Below is a small trained network, with its code and all its weights. Each question gives an input and a class and asks what happens when units are switched off, that is, made to give their printed mean instead of their output.

import numpy as np


def w(rows, s, z=0):
    codes = np.array(rows[::2]) - 128.0
    scale = np.full(codes.shape[1], s)
    scale[-1] = z or s
    return codes * scale


def f(y):
    return y / 2 * (1 + np.tanh(0.7978845608 * (y + 0.044715 * y**3)))


def log_softmax(a):
    a = a - a.max(-1, keepdims=True)
    return a - np.log(np.exp(a).sum(-1, keepdims=True))


def net(x, mask):
    res = np.array(x, float).reshape(1, 3) / 4 @ E
    y = f(res @ A[0][:, :-1].T + A[0][:, -1])
    res = res + np.where(mask, y, B[0][:, -1]) @ B[0][:, :-1]
    return log_softmax(res[-1] @ U[:, :-1].T + U[:, -1])


A, B = {}, {}
E = w([
[55,228,87,191,88,18],'x0',
[119,255,175,81,161,178],'x1',
[25,202,72,42,123,185],'x2',
],0.0087)
A[0] = w([
[90,111,145,89,159,130,144],'n1',
[102,145,102,118,123,178,92],'n2',
[124,169,121,146,126,103,254],'n3',
[152,129,140,90,150,145,170],'n4',
[144,114,117,103,116,206,78],'n5',
[151,42,123,145,120,92,135],'n6',
[136,88,111,114,167,99,63],'n7',
[135,65,133,125,124,170,193],'n8',
[144,124,102,141,121,134,138],'n9',
[103,195,75,130,142,120,103],'n10',
[77,159,113,121,126,123,121],'n11',
[117,144,140,137,147,120,88],'n12',
[119,105,138,98,142,207,115],'n13',
[33,161,95,46,134,173,161],'n14',
[195,169,186,139,148,163,149],'n15',
[52,139,177,119,100,107,176],'n16',
[153,145,138,145,76,143,32],'n17',
[102,104,133,139,142,133,76],'n18',
[112,197,114,187,115,5,127],'n19',
[151,151,138,152,142,135,137],'n20',
[106,115,133,165,131,128,151],'n21',
[94,99,138,162,127,155,84],'n22',
[175,134,95,89,118,124,156],'n23',
[81,121,172,143,158,76,106],'n24',
[117,152,136,131,130,99,230],'n25',
[123,29,110,139,120,89,145],'n26',
],0.017,0.0036)
B[0] = w([
[129,124,125,97,140,140,153],'n1',
[125,103,107,121,112,174,166],'n2',
[156,126,77,134,110,113,173],'n3',
[134,153,179,116,113,130,167],'n4',
[164,112,170,108,170,153,182],'n5',
[61,136,95,141,175,128,211],'n6',
[117,94,118,151,135,139,147],'n7',
[80,115,154,113,165,153,195],'n8',
[119,155,133,144,141,137,134],'n9',
[144,153,74,128,117,147,188],'n10',
[140,117,115,174,89,167,174],'n11',
[136,121,98,133,126,116,131],'n12',
[173,97,179,90,159,133,195],'n13',
[98,147,71,102,96,223,248],'n14',
[97,138,164,145,66,56,186],'n15',
[142,129,91,128,115,134,168],'n16',
[125,156,98,97,152,101,124],'n17',
[115,173,133,130,156,138,128],'n18',
[254,127,130,129,190,132,239],'n19',
[121,137,140,177,114,127,139],'n20',
[127,176,123,145,166,138,141],'n21',
[125,132,124,146,139,137,133],'n22',
[119,135,132,105,138,125,139],'n23',
[145,152,105,108,173,114,148],'n24',
[149,123,90,133,110,111,159],'n25',
[80,98,73,156,177,105,212],'n26',
],0.038,0.017)
U = w([
[145,129,61,130,55,191,106],'0',
[29,59,133,169,180,108,255],'1',
[108,74,252,100,84,78,85],'2',
[254,117,127,202,173,65,175],'3',
[108,135,196,185,29,12,50],'4',
[133,58,188,64,129,179,14],'5',
],0.0071,0.003)

Each question gives the input, the list of numbers given to net, and the class t.
The units are the neurons (one row each of A and B). Each row of codes is followed by its name. A weight is (code - 128) times the scale printed after its matrix; where a second scale follows, it is the last column's (A, B and U).
mask holds one flag per neuron, in row order. A switched-off neuron (its flag False) gives its mean, the last column of its row in B, instead of its output. The means were averaged over made-up inputs and are rounded, as every weight is.
A unit's drop is (log p(t) with every unit on - log p(t) with that unit switched off) / (log p(t) with every unit on - log p(t) with every unit switched off).
The circuit of an input: a set's keep is (log p(t) with only the set's units on - log p(t) with every unit switched off) / (log p(t) with every unit on - log p(t) with every unit switched off). Starting from the 12 units with the biggest drops (on a tie, the unit counted first), units are removed one at a time, each time the one whose removal leaves the highest keep (on an exact tie, the one counted first), for as long as the keep stays at least 0.8.
units of the circuit, in order: the units of the circuit, biggest drop first
k most important neurons: the k neurons with the biggest drops, biggest first
drop of u: that unit's drop, to one decimal
input [5,-7,0], class 3: units of the circuit, in order => n19
input [3,-7,4], class 3: 2 most important neurons => n14; n19
input [3,-6,0], class 3: 2 most important neurons => n19; n14
input [-8,7,1], class 5: 2 most important neurons => n14; n5
input [-6,-6,5], class 1: 4 most important neurons => n26; n19; n6; n8
input [-4,5,0], class 2: 2 most important neurons => n15; n19
input [-5,3,7], class 5: 2 most important neurons => n13; n5
input [-5,2,-5], class 2: 2 most important neurons => n15; n14
input [-7,8,4], class 5: drop of n24 => 0.0
input [8,-4,3], class 3: drop of n19 => 1.9
input [5,-8,-3], class 3: drop of n19 => 8.4
